Each row has a name. After each piece below comes the name of the row it's from, unless a question asks for something else. Each question is about the rows just above it. Places in a row count from 0.

Zita: [ 7.39 -4.70  0.03  4.21 -2.61  6.07 -3.45  6.07  6.36 -1.72  5.80  4.41
 -3.90  1.28  6.89  2.26 -2.78  9.10 -1.62]
sulos: [-1.39  4.65  3.06 -1.96  7.74 -2.19  5.01  0.93 -1.19  6.81 -0.04 -0.16
  4.28  2.87 -0.69  0.69  7.19 -6.40  3.05]
Ledo: [-0.58  5.48  1.64  4.52 -2.84  2.41  3.04 -2.94  0.60 -2.21  7.73  0.89
  4.86 -0.18 -1.45  2.29 -1.85  5.83  3.57]
siv: [ 0.45  4.24  1.37  4.08 -2.56  2.85  2.21 -1.65  1.03 -1.97  6.70  1.42
  3.52  0.30 -0.18  2.71 -1.73  5.64  6.97]
fer: [ 2.55 -0.95  0.98 -3.24  8.53 -1.30  1.99  6.19  0.10  8.53 -4.48 -2.10
 -0.71  4.55  4.51  2.24  6.53 -7.12 -0.77]
kur: [-3.38  7.90  5.81  2.89  0.84  0.90  3.91 -5.35  2.60 -2.02  4.54  2.41
  6.91 -2.11 -6.18 -3.91  4.19  3.25  7.59]
seva: [ 0.88  0.80  1.43 -3.68  8.13 -2.08  2.40  4.14  0.13  7.86 -4.04  0.16
  0.09  3.13  2.41  0.75  7.05 -7.81  0.31]
Muge: [-1.11 -2.43 -2.38 -1.59 -2.37 -1.52 -2.11 -1.32 -1.86 -1.78 -1.57 -2.24
 -2.28 -1.86 -1.23 -1.34 -2.99 -0.98 -2.84]
sager: [-1.78  6.42  3.52  4.99 -3.01  2.60  3.09 -4.93  1.19 -4.09  7.85  1.59
  6.18 -1.50 -4.25 -0.42 -1.06 -2.39  5.34]
Mogu: [-0.66  5.00  2.26  5.07 -3.20  2.79  2.59 -3.30  1.13 -3.33  7.33  1.49
  5.00 -0.54 -2.07  1.21 -1.82  7.01  4.05]
sela: [-2.53  6.38  2.52 -1.58  6.98 -2.73  6.26 -0.47 -2.72  6.80  2.29 -1.26
  5.72  2.91 -1.46  1.92  6.22 -6.67  3.32]
[7.59] is at row and place => kur, 18
Row and place of [6.98] in the named rows: => sela, 4
Where in the named rows is [0.10]? => fer, 8
Where in the named rows is [-2.38]? => Muge, 2
Row and place of [5.81] in the named rows: => kur, 2

kade: [-2.89 -2.73 -1.25 -4.46  1.23  1.09  1.89 -0.03  3.40 -3.28 -1.13  1.60
 -4.09 -0.29  0.13  0.44  6.60 -3.01 -2.42 -1.05  0.87  3.33 -0.48 -3.24
 -3.34  0.97  4.65 -4.18  2.40  1.12 -4.28  0.99 -3.36  4.55  0.97 -1.55
 -4.27 -3.51 -0.98 -0.29 -1.35]
lovo: [-6.27 -3.07 -4.15 -1.96  3.29 -1.91  1.82  1.55  3.49 -4.03 -0.21  0.18
 -2.25  0.89 -4.22  0.09 -2.14  0.88  0.80 -2.59 -2.35 -4.14  4.94 -3.00
  0.68 -2.40 -1.12  2.61  5.27  1.99  3.25  1.05  0.21  1.56  1.63 -1.88
 -0.24  0.78  2.52 -4.78  2.99]
seno: [-4.56  0.80 -3.26  0.41 -2.03  1.55 -2.50  1.18  6.97  2.58 -1.63 -4.56
 -3.13  3.42  0.49 -0.77 -1.02  3.58 -1.75 -4.66  2.35 -1.80  1.32  3.05
  0.00 -5.02  1.05 -4.21 -1.57  1.43 -0.80  0.07  2.99  1.93  3.44 -1.72
  0.59  2.85 -3.50  0.04  4.39]
kipa: [ 0.49  6.98 -1.62 -0.52 -4.25  2.82 -2.21 -5.15 -6.37 -2.13 -4.71 -2.57
 -1.79  4.54  1.01  3.44 -3.84  2.53  1.41 -0.60  5.66  3.46 -1.55  0.53
 -1.76 -3.00  1.58  0.66 -0.77  3.03 -1.05  0.09 -1.16  2.19  2.45 -3.16
  3.64 -1.02  3.86  0.45 -0.30]
mep: [-4.14 -0.69  0.20  0.10 -0.66  3.31  0.70 -5.45  0.55  0.43 -5.75 -3.82
 -2.41  1.60 -2.40 -2.88  1.33  2.50 -1.29 -2.04 -0.98 -0.25 -2.06  0.18
 -5.55 -3.97  1.07 -0.82 -2.07  2.56 -4.59 -1.94  3.81  0.55 -3.80  1.27
  0.45  4.27 -3.52 -4.84  0.20]
tepir: [ 2.52  0.13  3.75 -3.75 -0.27  1.69 -2.14 -0.62 -4.32 -2.64 -2.92 -1.91
  2.16  2.86  4.21 -1.03 -4.09 -0.16 -1.70 -0.38  1.66  1.10 -0.52  3.56
 -0.55 -3.02  1.32 -0.71 -3.08 -1.90 -1.65  7.18 -4.72  3.66 -3.71 -1.53
  1.75 -1.49  4.61  1.35 -2.93]
pobup: [-4.10  4.07  0.96 -0.62 -2.48  1.32 -1.44 -2.72 -2.63  3.32 -1.17 -0.66
 -2.15  1.86 -4.61 -0.02  4.74 -1.25  3.15  0.43 -4.14  0.08 -2.49  0.97
  4.10 -4.82 -3.10  3.81  3.76  0.90  4.44 -0.93 -1.89 -5.15  3.13  0.06
  2.28  0.65 -1.60 -1.14  2.74]
Kosim: [ 1.66  2.00 -1.51  1.44 -1.60  2.38 -1.86  0.88  3.06  1.33  2.07 -1.94
 -1.50  3.20  4.17  0.05 -8.31  0.62 -3.31 -1.73  4.99 -1.32  3.59  4.67
  1.42 -4.81 -0.22 -3.84 -2.48 -1.98  0.19  1.52  2.88  3.93  1.68  1.31
  1.29  2.78 -1.40 -0.62  1.64]
[6.97] is at row and place => seno, 8
Where in the named rows is [3.59]? => Kosim, 22
Row and place of [1.35] in the named rows: => tepir, 39

firub: [-6.91  5.57 -5.27  6.04  7.37  4.20  4.23]
gim: [ 5.52 -6.37  5.31  1.06 -4.77 -6.51 -6.05]
tano: [-2.44 -6.04 -3.17 -9.77 -2.13  3.13  0.52]
Rebok: [-3.63  3.07 -1.55 -8.76  0.48  5.31  1.80]
palol: [ 4.15 -6.48  7.00  6.99  0.32 -7.88 -2.00]
Pana: [ 4.72 -3.20 -3.22  0.41 -5.72  6.56 -7.24]
delat: [ 7.18 -5.40  7.39  7.27 -0.95 -6.27 -4.59]
bil: [-1.39  2.08  1.05  0.72 -2.08 -0.47  2.28]
[-6.05] is at row and place => gim, 6
[-0.47] is at row and place => bil, 5

Rufad: [-0.51 -7.62 -6.08 -6.37  5.14  7.03]
guzok: [-8.04  5.48  5.58  4.14 -7.97 -2.11]
mozoz: [-8.75 -3.93 -2.72 -7.74  3.98 -6.61]
Rer: [-6.38  3.81  4.25  1.67 -8.76 -2.99]
foz: [ 1.91 -1.99  7.29 -7.10  7.21  6.27]
mupa: [ 1.89 -8.77 -7.30 -8.09  7.06  3.88]
bez: [-1.89 -6.36 -6.98 -6.88  8.25  5.19]
Ladi: [-1.89  4.94 -6.98 -6.88  8.25  5.19]
Rus: [-8.12  3.38 -7.81 -6.65 -2.82 -4.80]
did: [-7.49  2.74 -6.09 -6.70  6.43 -6.44]
Zeg: [ 1.90 -5.68  5.97  1.39  1.00  8.54]
zol: [ 0.31 -7.23 -0.38 -3.15  1.45  6.57]
Row and place of [-6.36] in the named rows: => bez, 1
[-6.08] is at row and place => Rufad, 2
Row and place of [-7.74] in the named rows: => mozoz, 3
[-2.11] is at row and place => guzok, 5
[1.90] is at row and place => Zeg, 0

Bigag: [ 1.24  1.23 -8.04 -1.96]
redop: [ 1.24 -1.16  7.44 -8.71]
soka: [1.24 2.59 1.13 0.45]
bifis: [-2.97  2.30  0.44 -0.42]
Zopor: [-1.42  2.60 -1.95  0.49]
Where in the named rows is [2.60]? => Zopor, 1
[-1.95] is at row and place => Zopor, 2
Where in the named rows is [0.44]? => bifis, 2
[-1.96] is at row and place => Bigag, 3

